Below are the code and all the weights of a small trained network. Each question names an input and a target symbol and asks about switching units off, where a switched-off unit gives its printed mean instead of its output.

import numpy as np


def w(rows, s, z=0):
    codes = np.array(rows[::2]) - 128.0
    scale = np.full(codes.shape[1], s)
    scale[-1] = z or s
    return codes * scale


def softmax(a):
    e = np.exp(a - a.max(-1, keepdims=True))
    return e / e.sum(-1, keepdims=True)


def log_softmax(a):
    a = a - a.max(-1, keepdims=True)
    return a - np.log(np.exp(a).sum(-1, keepdims=True))


def net(x, mask):
    ids = ['ΓΠΦΨαβδεζηθμξτω'.index(c) for c in x.split()]
    T = len(ids)
    res = E[ids] + P[:T]
    u = 0
    for l in range(3):
        r = res
        for j in range(2):
            rows = slice(2 * j, 2 * j + 2)
            q, k, v = (r @ M[l][rows].T for M in (Q, K, V))
            z = softmax(np.where(np.tri(T) > 0, q @ k.T / 2**0.5, -1e9)) @ v
            o = O[l][rows]
            res = res + np.where(mask[u + j], z, o[:, -1]) @ o[:, :-1]
        u += 2
    return log_softmax(res[-1] @ U[:, :-1].T + U[:, -1])


Q, K, V, O = {}, {}, {}, {}
E = w([
[142,141,129,133,144,105,98,132],'Γ',
[114,123,115,150,121,87,108,156],'Π',
[157,177,141,144,84,112,132,157],'Φ',
[162,140,184,148,131,96,107,209],'Ψ',
[132,163,180,125,107,66,95,162],'α',
[169,154,177,117,130,107,161,119],'β',
[127,177,158,250,169,106,125,119],'δ',
[98,135,152,155,113,134,115,159],'ε',
[203,139,122,112,140,76,129,135],'ζ',
[118,85,144,129,175,84,128,133],'η',
[117,126,135,98,131,65,124,108],'θ',
[118,131,104,146,130,109,161,95],'μ',
[154,133,150,125,118,70,158,150],'ξ',
[145,129,137,126,142,135,166,158],'τ',
[104,128,165,147,102,103,154,145],'ω',
],0.024)
P = w([
[148,120,115,113,129,171,88,55],'0',
[83,135,131,181,86,50,216,202],'1',
[96,144,107,177,118,57,202,190],'2',
[120,160,83,169,147,60,196,173],'3',
[108,143,87,175,138,52,204,178],'4',
[102,152,70,171,156,55,200,167],'5',
[115,163,61,166,181,54,188,163],'6',
[104,160,54,165,187,59,191,162],'7',
[105,171,46,160,202,58,184,157],'8',
[111,177,36,158,220,56,179,157],'9',
[124,166,22,164,234,49,186,163],'10',
[120,172,19,156,251,52,188,158],'11',
[120,172,8,180,255,69,178,159],'12',
],0.0095)
Q[0] = w([
[126,27,144,91,4,193,89,67],'L0H0',
[190,110,109,89,62,127,86,116],'L0H0',
[234,73,113,48,58,134,125,138],'L0H1',
[159,160,225,210,152,93,158,174],'L0H1',
],0.015)
K[0] = w([
[112,123,94,43,151,143,184,219],'L0H0',
[111,149,55,88,170,136,126,157],'L0H0',
[197,85,62,6,96,189,135,161],'L0H1',
[175,197,99,177,218,82,122,71],'L0H1',
],0.014)
V[0] = w([
[136,86,207,79,255,122,106,65],'L0H0',
[64,123,23,150,177,124,71,93],'L0H0',
[124,106,111,43,132,50,173,151],'L0H1',
[181,219,108,88,205,172,104,104],'L0H1',
],0.009)
O[0] = w([
[14,239,129,222,69,200,113,176,75],'L0H0',
[38,2,133,187,79,124,147,151,199],'L0H0',
[116,222,70,111,120,88,142,206,3],'L0H1',
[77,87,40,138,148,148,83,84,54],'L0H1',
],0.01,0.0018)
Q[1] = w([
[109,220,92,178,233,26,196,127],'L1H0',
[156,66,193,252,161,48,136,129],'L1H0',
[145,45,191,100,94,163,49,125],'L1H1',
[109,141,120,86,142,164,98,147],'L1H1',
],0.011)
K[1] = w([
[166,118,145,176,117,152,75,47],'L1H0',
[96,63,109,161,248,182,189,45],'L1H0',
[88,86,70,34,125,130,156,186],'L1H1',
[114,124,178,147,162,132,182,163],'L1H1',
],0.011)
V[1] = w([
[89,138,94,103,133,15,118,99],'L1H0',
[142,102,143,129,169,101,2,192],'L1H0',
[135,152,116,97,75,124,74,82],'L1H1',
[119,120,182,95,37,120,115,92],'L1H1',
],0.014)
O[1] = w([
[20,189,172,105,204,109,215,19,252],'L1H0',
[129,83,128,110,249,217,176,211,205],'L1H0',
[119,124,93,170,185,156,67,126,95],'L1H1',
[41,66,187,137,159,112,27,111,43],'L1H1',
],0.011,0.002)
Q[2] = w([
[163,130,142,230,169,39,152,167],'L2H0',
[166,75,194,238,138,112,134,64],'L2H0',
[104,107,106,1,26,246,103,103],'L2H1',
[136,171,166,132,181,71,194,73],'L2H1',
],0.0093)
K[2] = w([
[167,128,90,171,178,178,154,28],'L2H0',
[142,83,120,194,156,107,205,59],'L2H0',
[145,93,129,135,122,11,185,189],'L2H1',
[107,142,100,39,94,167,95,120],'L2H1',
],0.011)
V[2] = w([
[94,179,174,208,121,87,197,235],'L2H0',
[105,26,117,24,86,82,169,166],'L2H0',
[209,147,215,209,165,33,178,139],'L2H1',
[90,174,228,2,80,176,17,139],'L2H1',
],0.0089)
O[2] = w([
[142,107,247,115,83,135,112,148,142],'L2H0',
[104,114,110,115,134,44,168,190,5],'L2H0',
[182,190,189,169,181,59,101,147,119],'L2H1',
[110,130,130,65,104,115,29,155,175],'L2H1',
],0.015,0.012)
U = w([
[129,146,167,139,153,63,92,144,75],'Γ',
[130,164,147,160,177,151,198,124,1],'Π',
[56,166,178,75,126,135,173,94,19],'Φ',
[198,116,158,123,192,149,157,193,80],'Ψ',
[147,122,144,225,160,91,138,164,72],'α',
[97,124,181,74,225,159,127,130,60],'β',
[171,31,211,172,102,121,121,103,251],'δ',
[135,61,110,110,132,112,122,186,163],'ε',
[255,115,101,99,72,100,188,144,186],'ζ',
[88,82,185,133,216,82,196,163,248],'η',
[141,197,201,150,188,78,154,105,2],'θ',
[109,119,125,170,110,33,156,61,239],'μ',
[93,91,107,142,133,179,176,170,108],'ξ',
[154,110,111,136,226,98,137,111,100],'τ',
[160,149,125,143,111,135,119,116,68],'ω',
],0.0046,0.0044)

Each question gives the input, a string of symbols that net reads in full, and the target symbol t.
The units are the heads (2 rows each of Q, K, V and O). Each row of codes is followed by its name. A weight is (code - 128) times the scale printed after its matrix; where a second scale follows, it is the last column's (O and U).
mask holds one flag per head, layer by layer. A switched-off head (its flag False) gives its mean, the last column of its rows in O, instead of its output. The means were averaged over made-up inputs and are rounded, as every weight is.
A unit's drop is (log p(t) with every unit on - log p(t) with that unit switched off) / (log p(t) with every unit on - log p(t) with every unit switched off).
The circuit of an input: a set's keep is (log p(t) with only the set's units on - log p(t) with every unit switched off) / (log p(t) with every unit on - log p(t) with every unit switched off). Starting from all 6 units, units are removed one at a time, each time the one whose removal leaves the highest keep (on an exact tie, the one counted first), for as long as the keep stays at least 0.8.
circuit, biggest first: the units of the circuit, biggest drop first
most important unit: the unit with the biggest drop
which heads matter: for each layer, one digit per head in row order, 1 if its drop is at least 0.15 and else 0, layers parted by /
input ε Π Φ β α τ, target ε: which heads matter => 01 / 11 / 01
input ξ θ ζ Π β ω Π Γ Π ε ζ, target θ: most important unit => L2H1
input δ μ Γ, target μ: circuit, biggest first => [L0H1, L1H0, L2H0]
input ζ Φ α δ ξ β ζ ξ ζ τ, target ζ: circuit, biggest first => [L1H1, L0H1, L0H0]
input ξ Γ μ ε, target θ: which heads matter => 01 / 10 / 01
input Ψ ξ ξ ε ξ θ η α ζ ξ ξ ω η, target Ψ: which heads matter => 10 / 10 / 00
input ζ μ Φ ξ δ Π θ η μ, target μ: circuit, biggest first => [L1H0, L0H1, L2H0]
input Π Ψ β Ψ Φ ζ, target η: which heads matter => 10 / 10 / 10
input ξ μ Π Π μ ω Π β ξ Ψ, target θ: circuit, biggest first => [L2H1, L1H0]
input Ψ Π ξ ζ ζ τ, target Ψ: which heads matter => 10 / 10 / 00
input μ Φ η μ Ψ, target μ: circuit, biggest first => [L1H0, L2H0]
input ξ Ψ θ, target θ: circuit, biggest first => [L2H1, L0H1, L1H0]
input Ψ Γ Φ α ξ Γ ξ ε ζ Φ τ ω μ, target Ψ: circuit, biggest first => [L1H0, L0H0]
input α ζ Ψ ξ Ψ ω μ ζ α ξ α τ θ, target β: circuit, biggest first => [L1H1, L1H0, L0H0, L2H1]
input ω α ξ α ζ Π θ ε Ψ ω θ, target Γ: most important unit => L2H1
input Γ η Π, target ξ: which heads matter => 11 / 00 / 01
input ε ξ δ τ α τ η θ, target η: circuit, biggest first => [L1H0, L2H0, L0H0, L0H1]
input μ Π α β ω β ζ, target μ: circuit, biggest first => [L1H0, L2H0]
input β ξ δ, target δ: which heads matter => 01 / 00 / 10
input Γ ζ ω Π τ ω ω η Π ζ δ, target δ: most important unit => L2H0
